Small tables with named rows and columns. After each table, cells are looked up by row and column.

baf =
          gif  nidi   fot  zirev
sozos    -2.5  -5.4  -3.3   -0.8
pul      -0.9  -3.8  -0.7    0.9
sekima    2.8  -5.2   4.5    4.6
dofod     2.1  -6.7   4.2    5.1
zusagit   1.5  -6.0   2.9    3.9
gevidup  -0.2  -6.0   0.7    2.4
dev      -0.9  -6.8  -0.3    1.7

dofod, fot => 4.2
gevidup, fot => 0.7
dev, gif => -0.9
sekima, nidi => -5.2
pul, fot => -0.7
pul, zirev => 0.9
sekima, gif => 2.8
dev, nidi => -6.8
sekima, fot => 4.5
sekima, zirev => 4.6
zusagit, fot => 2.9
dofod, nidi => -6.7
sozos, fot => -3.3
gevidup, zirev => 2.4
sozos, zirev => -0.8
dofod, gif => 2.1

Table dudi
columns: veb, gog, suko, nal, zun, fol
fumobiz: [674, 94, 400, 406, 403, 395]
kevuke: [657, 178, 621, 609, 593, 613]
tam: [842, 666, 719, 680, 704, 721]
rokatun: [818, 669, 564, 576, 559, 551]
kabad: [863, 302, 276, 296, 307, 293]
zedabuv: [667, 763, 358, 372, 357, 360]

What is the suko of kabad in dudi? 276
What is the zun of rokatun in dudi? 559
What is the gog of rokatun in dudi? 669
What is the zun of zedabuv in dudi? 357
What is the suko of kevuke in dudi? 621
What is the nal of fumobiz in dudi? 406
What is the zun of kevuke in dudi? 593
What is the fol of tam in dudi? 721
What is the veb of kevuke in dudi? 657
Which row has the largest suko? tam

tipad.tsv
	sivizu	bet	fufed	puzer	mumadeg	fen	fetov	gado
faki	122	153	181	140	149	138	172	135
fenem	143	52	109	165	120	211	158	137
nidot	114	159	203	145	142	129	171	136
toze	141	43	106	163	123	218	162	131
fub	145	146	150	152	147	153	154	146
kub	146	145	153	160	134	153	147	156
vem	149	135	145	161	134	160	150	152
dut	146	106	131	168	122	179	151	147
zag	147	101	134	211	74	182	137	158
vosan	147	139	145	154	144	157	153	147
fudakel	113	170	234	159	129	119	157	146

fenem, fufed => 109
vem, fen => 160
vem, gado => 152
toze, mumadeg => 123
dut, fetov => 151
vosan, puzer => 154
fudakel, bet => 170
kub, fufed => 153
fudakel, gado => 146
fenem, fen => 211
fenem, gado => 137
fub, bet => 146
dut, puzer => 168
fub, sivizu => 145
zag, fen => 182
Row with the largest puzer: zag

kezor:
,vis,gode,domefa,fateku
git,4750,5402,4448,4472
bil,5848,4976,3952,2579
virizuv,3266,8547,6427,3581
leres,4510,6478,5466,3667
nufuna,4515,5838,4531,4799
mag,6509,5777,2342,2527
noz,5007,5054,4268,5048

vis of leres: 4510
gode of git: 5402
domefa of leres: 5466
gode of mag: 5777
domefa of git: 4448
vis of bil: 5848
gode of virizuv: 8547
fateku of nufuna: 4799
fateku of virizuv: 3581
Which row has the largest gode? virizuv

depug =
|  | vuz | nuv |
|---|---|---|
| bobo | 66 | 129 |
| fot | 16 | 163 |
| popav | 168 | 210 |

nuv of fot = 163
nuv of popav = 210
nuv of bobo = 129
vuz of popav = 168
vuz of fot = 16
vuz of bobo = 66
Which row has the largest nuv? popav

teg:
cols = sitepak, lenaga, bop, fasin, kaz, vutoti
zagu: [93, 90, 159, 170, 111, 202]
fimi: [103, 99, 183, 198, 145, 218]
lus: [177, 162, 74, 64, 119, 95]
merob: [186, 169, 83, 68, 141, 97]
pupu: [200, 184, 104, 105, 174, 108]
rab: [72, 54, 111, 127, 61, 189]
numis: [167, 150, 76, 67, 104, 104]

numis, kaz => 104
numis, sitepak => 167
merob, sitepak => 186
numis, lenaga => 150
pupu, kaz => 174
merob, lenaga => 169
numis, fasin => 67
rab, bop => 111
zagu, sitepak => 93
zagu, lenaga => 90
fimi, fasin => 198
pupu, bop => 104
pupu, sitepak => 200
merob, fasin => 68
Which row has the largest vutoti? fimi

